Below is a small trained network, with its code and all its weights. Each question gives an input and a class and asks what happens when units are switched off, that is, made to give their printed mean instead of their output.

import numpy as np


def w(rows, s, z=0):
    codes = np.array(rows[::2]) - 128.0
    scale = np.full(codes.shape[1], s)
    scale[-1] = z or s
    return codes * scale


def norm(h):
    return h / np.sqrt((h * h).mean(-1, keepdims=True) + 1e-5)


def f(y):
    return y / 2 * (1 + np.tanh(0.7978845608 * (y + 0.044715 * y**3)))


def log_softmax(a):
    a = a - a.max(-1, keepdims=True)
    return a - np.log(np.exp(a).sum(-1, keepdims=True))


def net(x, mask):
    res = np.array(x, float).reshape(1, 7) / 4 @ E
    u = 0
    for l in range(3):
        y = f(norm(res) @ A[l][:, :-1].T + A[l][:, -1])
        res = res + np.where(mask[u : u + 15], y, B[l][:, -1]) @ B[l][:, :-1]
        u += 15
    return log_softmax(norm(res)[-1] @ U[:, :-1].T + U[:, -1])


A, B = {}, {}
E = w([
[152,134,109,112,125],'x0',
[111,145,95,134,231],'x1',
[107,117,143,140,129],'x2',
[167,136,99,108,120],'x3',
[115,2,148,110,113],'x4',
[226,140,62,73,107],'x5',
[112,85,14,171,49],'x6',
],0.0073)
A[0] = w([
[89,158,146,142,80,40],'L0N0',
[131,121,177,73,65,97],'L0N1',
[128,133,199,59,165,59],'L0N2',
[102,86,201,87,130,186],'L0N3',
[85,187,85,199,146,233],'L0N4',
[177,190,96,139,125,214],'L0N5',
[115,135,182,100,190,92],'L0N6',
[142,103,78,160,246,245],'L0N7',
[195,96,191,134,170,8],'L0N8',
[123,110,52,147,137,139],'L0N9',
[105,94,125,124,180,191],'L0N10',
[186,146,178,150,59,128],'L0N11',
[174,140,97,134,210,196],'L0N12',
[132,151,149,116,33,210],'L0N13',
[103,130,125,136,122,98],'L0N14',
],0.011,0.0016)
B[0] = w([
[94,92,104,93,137,165],'L0N0',
[49,108,127,80,158,191],'L0N1',
[208,108,88,229,163,219],'L0N2',
[111,162,69,87,79,226],'L0N3',
[110,132,156,178,56,254],'L0N4',
[136,199,194,161,60,236],'L0N5',
[181,112,73,164,66,215],'L0N6',
[74,152,110,63,97,233],'L0N7',
[163,81,108,176,198,172],'L0N8',
[170,143,181,209,229,190],'L0N9',
[101,178,155,99,99,169],'L0N10',
[130,254,50,29,122,208],'L0N11',
[83,170,119,94,93,212],'L0N12',
[79,161,118,171,247,235],'L0N13',
[236,132,123,162,70,132],'L0N14',
],0.0053,0.0043)
A[1] = w([
[158,95,175,57,119,100],'L1N0',
[196,107,248,76,194,94],'L1N1',
[167,76,99,106,77,135],'L1N2',
[116,63,170,94,105,130],'L1N3',
[76,55,160,176,114,219],'L1N4',
[153,107,161,102,97,187],'L1N5',
[116,110,60,97,151,81],'L1N6',
[163,142,209,106,177,69],'L1N7',
[102,148,150,119,196,64],'L1N8',
[51,175,166,55,78,100],'L1N9',
[185,79,74,154,150,135],'L1N10',
[84,201,142,205,135,253],'L1N11',
[54,150,182,156,104,177],'L1N12',
[112,83,43,157,97,112],'L1N13',
[96,176,146,45,143,142],'L1N14',
],0.011,0.0021)
B[1] = w([
[126,177,138,130,198,132],'L1N0',
[103,164,74,186,176,147],'L1N1',
[122,165,155,159,169,144],'L1N2',
[101,154,139,107,160,140],'L1N3',
[196,144,101,108,141,185],'L1N4',
[84,161,172,125,161,127],'L1N5',
[122,116,134,118,81,149],'L1N6',
[113,190,99,233,127,137],'L1N7',
[2,136,97,145,86,136],'L1N8',
[123,123,114,115,107,185],'L1N9',
[112,128,158,126,116,153],'L1N10',
[152,123,144,105,132,254],'L1N11',
[197,161,116,99,117,202],'L1N12',
[102,189,139,162,194,167],'L1N13',
[127,62,85,128,51,172],'L1N14',
],0.0084,0.0088)
A[2] = w([
[112,105,119,167,129,121],'L2N0',
[97,94,167,169,114,206],'L2N1',
[113,76,123,116,164,82],'L2N2',
[101,113,185,170,127,234],'L2N3',
[149,147,164,148,185,171],'L2N4',
[88,106,132,84,207,142],'L2N5',
[173,120,133,131,149,200],'L2N6',
[116,172,163,147,91,206],'L2N7',
[114,147,132,135,89,128],'L2N8',
[139,140,100,131,145,78],'L2N9',
[3,192,158,119,156,235],'L2N10',
[189,124,114,87,115,255],'L2N11',
[186,162,108,149,92,124],'L2N12',
[85,136,169,87,179,162],'L2N13',
[106,189,129,145,166,131],'L2N14',
],0.012,0.0024)
B[2] = w([
[140,167,115,158,144,122],'L2N0',
[185,123,144,101,183,118],'L2N1',
[108,229,170,125,150,126],'L2N2',
[159,125,105,101,137,131],'L2N3',
[169,123,150,129,78,187],'L2N4',
[89,161,185,103,65,162],'L2N5',
[158,90,174,152,127,162],'L2N6',
[117,77,149,100,164,205],'L2N7',
[46,122,151,117,168,160],'L2N8',
[82,123,147,157,104,149],'L2N9',
[146,101,113,123,113,198],'L2N10',
[124,2,110,152,138,221],'L2N11',
[118,123,186,108,151,255],'L2N12',
[148,143,133,98,122,145],'L2N13',
[116,70,108,129,133,211],'L2N14',
],0.0096,0.0065)
U = w([
[186,212,115,254,180,104],'0',
[134,217,224,23,61,172],'1',
[162,83,136,81,65,251],'2',
[40,120,74,34,54,60],'3',
[209,66,133,55,109,71],'4',
[154,81,155,126,15,81],'5',
],0.0077,0.0028)

Each question gives the input, the list of numbers given to net, and the class t.
The units are the neurons (one row each of A and B). Each row of codes is followed by its name. A weight is (code - 128) times the scale printed after its matrix; where a second scale follows, it is the last column's (A, B and U).
mask holds one flag per neuron, layer by layer. A switched-off neuron (its flag False) gives its mean, the last column of its row in B, instead of its output. The means were averaged over made-up inputs and are rounded, as every weight is.
A unit's drop is (log p(t) with every unit on - log p(t) with that unit switched off) / (log p(t) with every unit on - log p(t) with every unit switched off).
The circuit of an input: a set's keep is (log p(t) with only the set's units on - log p(t) with every unit switched off) / (log p(t) with every unit on - log p(t) with every unit switched off). Starting from the 12 units with the biggest drops (on a tie, the unit counted first), units are removed one at a time, each time the one whose removal leaves the highest keep (on an exact tie, the one counted first), for as long as the keep stays at least 0.8.
units of the circuit, in order: the units of the circuit, biggest drop first
k most important neurons: the k neurons with the biggest drops, biggest first
k most important neurons of layer l: the k neurons of layer l with the biggest drops, biggest first
input [-6,8,-8,-4,8,-6,3], class 1: 2 most important neurons of layer 0	(L0N11; L0N5)
input [1,-3,-4,-4,-2,-3,6], class 0: most important neuron	(L1N13)
input [-7,-1,6,2,7,-2,1], class 1: 2 most important neurons	(L1N3; L2N5)
input [-2,7,-4,-6,3,-1,1], class 3: 2 most important neurons	(L0N7; L0N5)
input [-4,-3,2,-6,5,-8,3], class 4: 2 most important neurons of layer 1	(L1N12; L1N4)
input [-7,-1,1,7,-3,-8,6], class 4: 2 most important neurons	(L1N11; L1N12)
input [-2,8,-8,1,-6,-3,6], class 3: units of the circuit, in order	(L0N7; L0N2)
input [-7,1,-1,3,3,-1,-5], class 0: 3 most important neurons of layer 0	(L0N2; L0N8; L0N11)
input [-8,8,-5,-2,0,-5,8], class 0: units of the circuit, in order	(L0N9; L2N11)
input [0,-1,1,-2,-6,6,-6], class 0: units of the circuit, in order	(L1N7; L1N1)
input [-2,-8,-5,0,6,5,-7], class 3: 3 most important neurons	(L0N1; L0N11; L0N3)
input [-6,7,-4,3,-1,0,-6], class 3: 4 most important neurons	(L0N7; L1N8; L0N12; L0N9)
input [-4,5,-3,-1,-3,3,-3], class 3: 2 most important neurons	(L0N7; L0N12)
input [6,-6,4,-4,8,3,-1], class 1: most important neuron	(L2N5)
input [7,0,5,-3,-6,-4,-8], class 0: 2 most important neurons	(L1N7; L1N1)
input [5,2,8,5,0,1,-6], class 5: 3 most important neurons	(L0N6; L0N2; L0N9)
input [8,7,1,-1,8,2,8], class 0: 2 most important neurons	(L0N9; L1N11)
input [-6,-1,5,3,-1,-2,5], class 0: 2 most important neurons	(L1N13; L0N5)
input [-2,-4,2,5,3,7,7], class 0: 2 most important neurons of layer 1	(L1N13; L1N2)
input [-1,5,-2,1,-2,-3,-4], class 3: units of the circuit, in order	(L1N8)
input [-5,-3,4,4,7,-5,-3], class 1: 4 most important neurons	(L1N3; L2N5; L0N5; L0N4)
input [8,-7,-6,0,4,3,7], class 0: 3 most important neurons of layer 1	(L1N13; L1N11; L1N2)
input [-6,8,-8,-3,-3,-7,0], class 3: 3 most important neurons	(L0N7; L1N8; L0N5)
input [-4,-6,-3,5,-3,-7,3], class 4: 2 most important neurons of layer 2	(L2N11; L2N5)
input [-1,-7,1,-1,7,4,-1], class 1: 2 most important neurons	(L2N5; L1N0)
input [-1,4,-6,8,-4,-4,-3], class 2: 2 most important neurons of layer 1	(L1N11; L1N13)
input [4,3,-6,-6,-2,-2,8], class 0: units of the circuit, in order	(L1N13)
input [7,-7,5,-3,2,7,-5], class 3: 4 most important neurons of layer 0	(L0N11; L0N1; L0N13; L0N6)
input [-4,4,-1,5,-1,-7,-3], class 4: 2 most important neurons of layer 0	(L0N6; L0N11)
input [-7,5,4,3,4,1,1], class 3: 2 most important neurons of layer 0	(L0N5; L0N4)
